B =
[[-3.71  0.23 -0.78  6.01  3.33  3.85  2.39  1.61  1.42  4.71  0.74  4.43]
 [ 2.67  3.26  2.55  2.67  1.99  1.86  0.88  1.83  1.73 -3.30  2.22  0.19]
 [ 0.94  0.65  0.78  5.06  3.86  0.24  1.34 -1.50  0.38  2.38 -1.00  1.06]
 [-3.08 -4.84 -1.72  0.06 -1.77 -0.92 -0.24  0.76 -0.79  1.80 -1.00  2.59]
 [-0.80  0.36 -1.58 -3.08 -2.00 -1.26  0.17 -1.58  1.98 -2.36 -0.53 -0.55]
 [-0.87 -2.95 -0.87 -0.22 -0.24 -3.01  0.15  1.69  0.42  3.11 -1.86  1.10]
 [ 0.19 -1.98 -2.35  2.36 -3.05  0.45 -3.67  1.62  1.95 -0.20  4.63  0.47]
 [-0.60 -0.98  0.39 -0.12  1.19 -0.98  0.22  1.16  1.11  0.32 -0.84  1.59]
 [-0.46 -0.81  1.58  1.08 -1.49 -0.77 -0.82 -5.48  2.86  0.62  0.77 -1.13]
 [-0.29  0.43  0.05  0.11  2.68 -0.91 -2.84  2.54  0.91  2.11  0.96  0.06]
 [-0.43 -0.10 -0.95  0.89  1.87 -2.60 -1.56 -0.21  2.72 -0.31 -0.39  0.32]
 [ 0.71 -3.08  3.61 -2.66 -0.49  4.02  0.55 -0.26 -1.73  2.97  0.04 -0.83]]
Rows and columns are counted from 0.
(0, 0): -3.71
(9, 2): 0.05
(2, 0): 0.94
(4, 8): 1.98
(11, 1): -3.08
(8, 5): -0.77
(3, 8): -0.79
(5, 5): -3.01
(5, 1): -2.95
(4, 5): -1.26
(3, 6): -0.24
(10, 6): -1.56
(7, 2): 0.39
(1, 8): 1.73
(7, 9): 0.32
(2, 10): -1.00
(9, 3): 0.11
(6, 10): 4.63
(8, 11): -1.13
(3, 10): -1.00
(11, 10): 0.04
(6, 11): 0.47
(9, 1): 0.43
(3, 4): -1.77
(8, 7): -5.48
(10, 1): -0.10
(8, 3): 1.08
(1, 11): 0.19
(9, 9): 2.11
(10, 9): -0.31
(0, 5): 3.85
(6, 9): -0.20
(2, 8): 0.38
(0, 7): 1.61
(10, 5): -2.60
(10, 11): 0.32
(7, 10): -0.84

grid =
[[ 0.211  0.083  0.043  0.016  0.227 -0.029 -0.019]
 [-0.117  0.022  0.022  0.169  0.029  0.111  0.193]]
grid[0,0]: 0.211
grid[1,3]: 0.169
grid[1,6]: 0.193
grid[:, 2]: [0.043, 0.022]
grid[0,5]: -0.029
grid[0]: [0.211, 0.083, 0.043, 0.016, 0.227, -0.029, -0.019]
grid[1,2]: 0.022
grid[1,4]: 0.029
grid[:, 6]: [-0.019, 0.193]

W =  426  -948   227   577   -72  -840  -399  -771   372   402   513   475
W[0]	426
W[5]	-840
W[1]	-948
W[2]	227
W[6]	-399

m =
[[-1.97  2.05 -0.50 -0.69 -0.06 -1.18  0.31 -0.03  2.21  0.31 -5.52 -0.46
   3.35  0.59]
 [-0.97  5.73 -1.97 -1.82  0.75 -0.96 -2.81  1.22 -2.38 -2.31 -4.41  0.01
   2.79  0.71]
 [-1.32  1.23  0.17 -1.97  0.73 -0.72 -2.35  0.27  0.18 -1.40 -4.71 -0.79
   2.06 -0.17]
 [-1.27  0.85 -1.60 -1.98 -0.13 -0.65  3.06  0.63 -2.05 -6.02 -0.76 -3.52
  -1.02 -1.25]
 [ 2.80  3.88  5.55  1.33  0.97 -0.20 -4.25  0.80 -2.21  1.15  1.92  2.82
  -1.07 -0.71]
 [-4.31  0.72  2.97 -2.99  0.99  4.10 -4.10  0.85 -5.86 -4.40 -2.70  2.31
   2.39 -0.39]
 [-0.42 -1.69 -7.93 -4.60  0.55 -0.31 -1.42  1.15 -3.39 -6.56 -1.10  0.48
  -0.81  0.77]
 [-1.62  0.39 -0.62 -1.74  1.95  2.73 -1.54  0.97  0.94 -3.94 -2.84  2.58
   2.88  0.95]
 [-1.41 -0.77 -1.35 -1.06  1.38  0.53 -1.56  4.98 -1.09 -1.24 -2.11  0.48
   0.58 -0.72]
 [-1.96  5.17 -1.12 -2.40  6.23  2.45 -4.70  1.53 -0.24 -6.46 -2.70  0.60
  -0.44  0.11]
 [-0.95 -0.06 -0.58  0.51  0.14  0.53 -0.10  1.70 -1.42  0.92  1.46  0.57
  -0.07  0.31]]
Indices start at 0.
(0, 0)	-1.97
(1, 7)	1.22
(0, 10)	-5.52
(7, 5)	2.73
(9, 11)	0.60
(0, 13)	0.59
(8, 0)	-1.41
(3, 7)	0.63
(4, 2)	5.55
(3, 11)	-3.52
(7, 4)	1.95
(0, 12)	3.35
(3, 3)	-1.98
(3, 6)	3.06
(1, 10)	-4.41
(6, 10)	-1.10
(3, 9)	-6.02
(8, 1)	-0.77
(7, 8)	0.94
(3, 12)	-1.02
(9, 10)	-2.70
(2, 10)	-4.71
(8, 2)	-1.35
(4, 12)	-1.07
(10, 5)	0.53
(8, 11)	0.48
(2, 0)	-1.32
(4, 13)	-0.71
(0, 5)	-1.18
(7, 13)	0.95
(7, 0)	-1.62
(1, 1)	5.73
(10, 0)	-0.95
(8, 6)	-1.56
(7, 6)	-1.54
(4, 10)	1.92
(2, 5)	-0.72
